[  7 -19  -6   8  11  15  -6   4 -17  -1   6  -3   3   1 -12  14  -9  -9
  -5  -2  -2   1  -9 -32   9  -6  -2 -13  -6  -6  15  -1  -1  12  14  -4
 -18  -9  -9  13 -16   5   9  23  -7  -9  26   4   7  19 -29   8 -13] -> U
[  1 -17   0   4   3  14  -1   0  -1  -8   7  -3  -5  -3 -13  24   2  -2
  -3  10  -1   5  -7 -12  -1  -3  -5  -5  -8   9  23   1   2  19  -5   4
  -6  11  -5  -4  -4  -6   2   9   0   3  13   3   9  11 -22  10  -3] -> F
[ -3 -12  -3   6   3   8   2   2  -8  -5   3  -2  -3   1  -7   8  -4  -4
  -4  -2  -2   0  -4 -22   5  -2   0  -5  -5  -6   9   2  -1   1   9  -2
 -16  -3  -2   9   0   0   0   9  -5   0  13   0   4  14 -25   0  -4] -> R
[ -2 -16  -1  -1   2  11  -3  -4  -1  -8   4  -2  -3   1  -5  14   0  -6
  -2   3  -3  -3  -3  -8  -2  -2  -4  -8  -2   8  17  -1   4   9  -6  -3
 -12   6  -3   0   0   0   2   8   4  -5  11  -3  11   6 -16  -1  -8] -> F
[  1  -9  -2   7  14  19   1   4 -15  -3   9  -3   6  -3 -20  20  -1  -6
  -6   8   0   7 -14 -21   6  -3  -4  -4 -12   1  23  -1  -2  19  11   4
  -5  -2  -9   4 -20  -5   7  19  -5   0  24   9   0  17 -31  17  -5] -> U
[ 21 -14   2  10   2  19  -1   1   8   3   9  -9  14  -3 -24  31  -2 -13
  -6  19  10  13 -13  -7  -4  -1  -2 -13  -8  18  23  -6   0  51  -4   6
 -15  10 -11  -9 -28 -12  16  19   0 -24  13   9   9  -3 -17   7  -4] -> F
[ -1  -9  -3  12   6  10   0   6 -13  -1   0  -3  -2   1 -13   7  -4  -5
  -6   3  -1   5  -7 -25   4  -3  -1  -5  -8 -10  11  -2  -2   6  18   4
 -16  -7  -3   9 -17  -5   5  17  -7   1  15   4   0  16 -19  -1   0] -> U
[  9  -7   2  15  -2   4  11   9  -3   9  -2  -5  -5   1 -13   1  -5  -4
 -14  -3  -4   7  -3 -30   3  -4   4  -7  -8 -15  -2  -1  -7   0  20   6
 -27 -10   0  14 -21  -5   5  13  -9  -2   4   2  -3   8  -6  -7   5] -> U
[  1 -14   2   8  -2  14   3   2   1  -4   4  -4  -8   1 -13  15   0  -5
  -7  10   1   5  -3 -19  -4   1   1  -9  -9   2  22  -4   1  15  -2   5
 -18   6  -3  -2  -8  -8   1   9  -1   4   8  -2   9   9 -18   1   0] -> F
[  6 -17   1   9  -1   9   1  -1  -5  -2   1  -3  -2   5  -6   8  -6 -10
  -4  -1  -1  -2  -3 -23   2  -4   1 -12  -1  -4   4  -2  -4   4   6  -3
 -22  -2  -1  11 -10   2   6  14  -4  -8   9   0   7   6 -12  -7  -7] -> Y
[  3 -17   4  11  -8  12   7   2   2  -2   0  -8 -10   3 -11  16  -3  -6
  -5   9  -1   2  -2 -23  -3  -1   1  -9  -7  -2  19  -4  -3   9   2   6
 -25   7  -3   3  -9  -8   1   9  -2   5   6   0   9  11 -15  -2   0] -> F
[ -3 -16  -1   6   2  14   2   1 -11  -6   4  -3  -9   3 -11  17  -2  -5
  -6  -2   0   1  -5 -26   0  -7   0  -3  -6  -3  18  -1  -2   4   7   3
 -20  -1  -5   6  -8   1   2  14  -2   3  15  -1   9  17 -24   1  -5] -> Y
[  0 -19   2   9  -6  11   4   1   0  -6   1  -5 -10   0 -11  18  -4  -7
  -6   5  -4   2  -2 -25  -3   1   1 -10  -9  -1  17  -6  -1  10   1   5
 -28   5  -4   6  -6  -6  -1  10  -5   1   6  -3   8   6 -16  -2   0] -> F
[ 27  -9   5  17   2  13   4   5  -1  11   3  -6  14   0 -23  14  -7 -16
  -7  14   7  14 -12 -26   1  -2   1 -15 -11   0   2  -7  -5  36  16  10
 -29  -6  -7   8 -44  -9  18  23  -8 -24   9   9  -3   1  -9  -6  -1] -> U
[  0 -20   5  10  -6  13   6   0  -4  -7   4  -6 -13   1 -11  20  -2  -8
  -4   4  -5   0  -1 -27  -1  -3  -1  -9  -7  -1  22  -4  -2   7   2   5
 -24   5  -2   6 -10  -6   0  10  -4   6  10  -1  13  11 -22  -1  -4] -> F
[  4 -19  -1   4  -3  10   3   1   4  -6   0  -6  -5   2  -7  16  -3  -6
  -4   3  -3   0  -6 -15  -4  -4  -1 -10  -3   5  14  -1   0   6 -11   2
 -21   7   0   1  -3  -2   4   9  -1  -1   6  -3  12   7 -12  -1  -2] -> V
